Below is a small trained network, with its code and all its weights. Each question gives an input and a target symbol and asks what happens when units are switched off, that is, made to give their printed mean instead of their output.

import numpy as np


def w(rows, s, z=0):
    codes = np.array(rows[::2]) - 128.0
    scale = np.full(codes.shape[1], s)
    scale[-1] = z or s
    return codes * scale


def norm(h):
    return h / np.sqrt((h * h).mean(-1, keepdims=True) + 1e-5)


def f(y):
    return np.maximum(y, 0)


def softmax(a):
    e = np.exp(a - a.max(-1, keepdims=True))
    return e / e.sum(-1, keepdims=True)


def log_softmax(a):
    a = a - a.max(-1, keepdims=True)
    return a - np.log(np.exp(a).sum(-1, keepdims=True))


def net(x, mask):
    ids = ['αβγδεζηθμξπτ'.index(c) for c in x.split()]
    T = len(ids)
    res = E[ids] + P[:T]
    u = 0
    for l in range(3):
        q, k, v = (norm(res) @ M[l].T for M in (Q, K, V))
        z = softmax(np.where(np.tri(T) > 0, q @ k.T / 2**0.5, -1e9)) @ v
        res = res + np.where(mask[u], z, O[l][:, -1]) @ O[l][:, :-1]
        u += 1
        y = f(norm(res) @ A[l][:, :-1].T + A[l][:, -1])
        res = res + np.where(mask[u : u + 4], y, B[l][:, -1]) @ B[l][:, :-1]
        u += 4
    return log_softmax(norm(res)[-1] @ U[:, :-1].T + U[:, -1])


Q, K, V, O, A, B = {}, {}, {}, {}, {}, {}
E = w([
[57,132,151,131,136,177,132,131,184,155,178,156],'α',
[109,115,110,139,123,154,112,145,124,153,115,183],'β',
[131,121,143,126,157,110,118,86,148,143,151,174],'γ',
[132,149,98,166,111,147,138,89,197,135,132,155],'δ',
[103,173,93,162,183,141,176,129,130,112,158,165],'ε',
[143,180,158,121,113,157,165,135,118,131,110,187],'ζ',
[162,165,171,150,142,155,176,86,170,158,178,105],'η',
[151,102,152,141,153,162,97,137,146,66,118,106],'θ',
[97,151,121,174,154,122,127,97,123,181,107,120],'μ',
[115,117,159,125,92,161,113,70,159,181,106,160],'ξ',
[126,64,96,115,147,136,141,139,166,222,182,117],'π',
[62,16,127,138,76,91,252,99,107,77,101,91],'τ',
],0.0017)
P = w([
[172,244,99,90,186,254,1,65,78,90,193,115],'0',
[145,188,105,118,159,193,78,84,80,114,165,118],'1',
[136,148,119,150,172,188,94,91,89,123,140,133],'2',
[132,125,123,164,168,178,112,105,105,133,120,141],'3',
[122,116,129,164,155,153,132,121,115,148,109,145],'4',
[113,106,132,162,145,128,150,129,123,148,104,152],'5',
[103,101,141,164,135,107,165,129,130,154,91,156],'6',
[92,101,143,163,126,83,185,137,141,154,85,156],'7',
[86,92,149,167,118,60,206,137,144,166,81,166],'8',
[73,99,156,162,111,36,218,140,156,163,77,176],'9',
],0.00086)
Q[0] = w([
[105,139,135,203,183,215,143,78,164,168,120,192],'0.h0',
[85,44,176,250,188,109,242,68,217,140,97,221],'0.h0',
],0.0025)
K[0] = w([
[136,2,200,195,138,90,174,204,162,86,11,120],'0.h0',
[85,77,156,135,80,60,238,167,148,129,85,128],'0.h0',
],0.0033)
V[0] = w([
[164,123,86,200,187,65,121,105,141,121,107,72],'0.h0',
[156,66,150,121,133,161,83,159,91,2,85,60],'0.h0',
],0.0016)
O[0] = w([
[166,184,70,222,114,42,102,98,128,134,183,54,177],'0.h0',
[62,164,161,90,27,3,176,146,147,113,136,157,252],'0.h0',
],0.0017,0.00028)
A[0] = w([
[206,104,198,143,122,196,133,121,45,185,217,111,253],'0.n0',
[123,108,157,174,196,149,178,53,133,128,83,110,118],'0.n1',
[92,14,2,142,48,144,112,217,8,171,155,181,202],'0.n2',
[80,229,173,67,71,51,29,115,111,57,178,104,176],'0.n3',
],0.0011,0.00053)
B[0] = w([
[155,132,133,60,96,62,71,207,126,67,95,36,212],'0.n0',
[101,186,123,48,90,167,53,177,77,179,154,110,254],'0.n1',
[125,223,17,5,133,42,62,186,131,72,90,80,169],'0.n2',
[161,57,144,192,236,147,127,170,203,225,33,166,191],'0.n3',
],0.0011)
Q[1] = w([
[130,211,2,41,68,167,196,44,51,246,224,133],'1.h0',
[142,120,134,150,144,166,120,160,145,89,94,77],'1.h0',
],0.0052)
K[1] = w([
[192,135,127,131,214,242,28,121,120,129,130,131],'1.h0',
[91,144,171,101,70,4,141,100,132,150,164,160],'1.h0',
],0.0041)
V[1] = w([
[129,149,248,88,162,89,144,56,139,249,215,149],'1.h0',
[110,165,45,124,143,69,99,123,127,186,116,252],'1.h0',
],0.0014)
O[1] = w([
[145,183,155,169,16,144,174,107,100,190,248,137,51],'1.h0',
[83,115,33,149,110,122,102,125,41,202,153,239,4],'1.h0',
],0.0017,0.00023)
A[1] = w([
[92,2,113,174,187,111,50,123,83,107,110,182,18],'1.n0',
[80,195,86,152,45,152,132,99,81,192,197,216,255],'1.n1',
[101,206,158,156,95,138,129,62,134,175,83,49,104],'1.n2',
[199,104,233,182,99,110,177,80,139,77,215,182,51],'1.n3',
],0.00098,0.00055)
B[1] = w([
[116,242,89,139,74,118,191,105,105,90,160,102,179],'1.n0',
[183,54,164,136,156,89,109,161,124,9,78,81,245],'1.n1',
[110,161,167,136,48,85,107,201,111,101,107,119,173],'1.n2',
[88,153,133,65,83,228,49,189,104,151,129,126,166],'1.n3',
],0.0012)
Q[2] = w([
[221,242,57,18,184,197,76,71,130,156,117,78],'2.h0',
[117,120,158,224,34,204,83,245,42,2,205,102],'2.h0',
],0.0037)
K[2] = w([
[189,184,122,164,161,239,3,152,116,127,143,136],'2.h0',
[64,238,144,119,91,63,153,160,213,156,95,136],'2.h0',
],0.0042)
V[2] = w([
[65,133,140,131,224,116,177,197,102,93,206,125],'2.h0',
[9,92,126,139,106,130,193,128,135,119,48,26],'2.h0',
],0.0015)
O[2] = w([
[131,157,101,133,188,205,148,253,93,63,236,122,26],'2.h0',
[178,181,107,80,204,251,4,41,74,122,187,99,3],'2.h0',
],0.0013,0.00029)
A[2] = w([
[182,202,147,3,252,101,70,21,131,121,159,155,120],'2.n0',
[52,57,41,111,169,107,96,101,60,93,40,193,82],'2.n1',
[218,153,157,123,208,191,26,153,81,81,125,82,254],'2.n2',
[121,244,175,175,35,155,149,125,111,38,94,183,64],'2.n3',
],0.0014,0.00081)
B[2] = w([
[183,3,103,224,16,133,166,196,15,72,176,91,195],'2.n0',
[148,224,123,109,20,129,102,156,212,113,155,137,183],'2.n1',
[45,142,127,113,124,34,165,115,153,187,103,134,252],'2.n2',
[217,91,76,68,227,157,156,87,123,181,126,107,184],'2.n3',
],0.0016,0.0017)
U = w([
[10,123,197,111,170,252,88,182,154,147,238,169,94],'α',
[97,217,52,61,30,127,46,232,136,90,108,210,76],'β',
[194,36,144,226,28,85,148,185,53,103,191,181,210],'γ',
[241,170,18,168,123,145,119,2,209,118,121,140,165],'δ',
[93,218,46,178,241,144,213,174,60,54,188,178,60],'ε',
[233,122,137,26,217,205,207,163,47,145,44,187,85],'ζ',
[213,229,219,125,75,157,202,162,160,172,222,20,30],'η',
[86,104,210,134,189,55,139,169,226,46,35,94,250],'θ',
[52,218,94,187,163,66,49,78,22,232,122,77,129],'μ',
[140,74,217,62,47,188,32,28,109,196,68,148,100],'ξ',
[142,35,30,36,197,109,117,203,154,233,182,48,70],'π',
[73,105,64,51,72,159,168,52,47,27,158,33,71],'τ',
],0.0051,0.0021)

Each question gives the input, a string of symbols that net reads in full, and the target symbol t.
The units are the heads (2 rows each of Q, K, V and O) and the neurons (one row each of A and B). Each row of codes is followed by its name. A weight is (code - 128) times the scale printed after its matrix; where a second scale follows, it is the last column's (O, A, B and U).
mask holds one flag per unit, layer by layer, with each layer's heads first. A switched-off unit (its flag False) gives its mean, the last column of its rows in O or B, instead of its output. The means were averaged over made-up inputs and are rounded, as every weight is.
A unit's drop is (log p(t) with every unit on - log p(t) with that unit switched off) / (log p(t) with every unit on - log p(t) with every unit switched off).
The circuit of an input: a set's keep is (log p(t) with only the set's units on - log p(t) with every unit switched off) / (log p(t) with every unit on - log p(t) with every unit switched off). Starting from the 12 units with the biggest drops (on a tie, the unit counted first), units are removed one at a time, each time the one whose removal leaves the highest keep (on an exact tie, the one counted first), for as long as the keep stays at least 0.8.
units of the circuit, in order: the units of the circuit, biggest drop first
most important unit: the unit with the biggest drop
top k neurons: the k neurons with the biggest drops, biggest first
k most important neurons of layer l: the k neurons of layer l with the biggest drops, biggest first
drop of u: that unit's drop, to one decimal
input θ π θ, target π: top 3 neurons : 2.n3, 2.n2, 0.n3
input β π θ γ γ ξ θ, target γ: units of the circuit, in order : 1.h0
input θ β α δ θ, target β: units of the circuit, in order : 1.h0, 0.h0, 2.n1
input δ θ θ θ π θ, target π: top 2 neurons : 2.n3, 0.n3
input μ γ θ θ θ μ θ, target μ: units of the circuit, in order : 2.h0, 1.h0, 2.n2
input θ θ β θ, target β: units of the circuit, in order : 1.h0, 0.n3, 2.n1, 0.h0
input θ α θ, target α: top 2 neurons : 1.n3, 0.n3
input α δ ξ δ μ β, target β: top 2 neurons : 2.n1, 0.n2
input θ θ γ η γ γ δ δ θ, target γ: units of the circuit, in order : 0.h0, 1.h0
input γ δ ξ γ θ δ γ θ, target δ: top 2 neurons : 1.n0, 2.n3
input μ μ θ θ θ μ ξ δ ε θ, target μ: units of the circuit, in order : 2.h0, 0.h0, 1.h0, 2.n2
input δ θ θ θ θ α θ, target α: units of the circuit, in order : 1.h0, 2.h0
input θ δ γ η θ, target δ: 2 most important neurons of layer 2 : 2.n3, 2.n0
input θ θ η θ, target η: units of the circuit, in order : 1.h0
input γ β μ β γ, target β: top 2 neurons : 2.n1, 0.n0
input θ ε θ ζ δ θ, target ζ: 2 most important neurons of layer 1 : 1.n0, 1.n3
input γ ξ δ π δ μ θ ζ, target ζ: top 2 neurons : 2.n3, 2.n2
input δ θ ε γ μ ξ ε δ θ, target ε: 2 most important neurons of layer 1 : 1.n0, 1.n1
input θ ζ ξ γ δ θ, target ζ: 2 most important neurons of layer 2 : 2.n3, 2.n0
input ξ δ θ γ ξ η ξ γ, target ξ: most important unit : 2.h0
input π ξ π γ π δ π η ε τ, target τ: drop of 2.h0 : 0.7
input γ θ θ γ, target θ: drop of 0.n3 : 0.2
input ζ θ θ η ζ θ, target η: drop of 1.h0 : 1.3
input ξ β β θ γ, target γ: 2 most important neurons of layer 2 : 2.n0, 2.n2
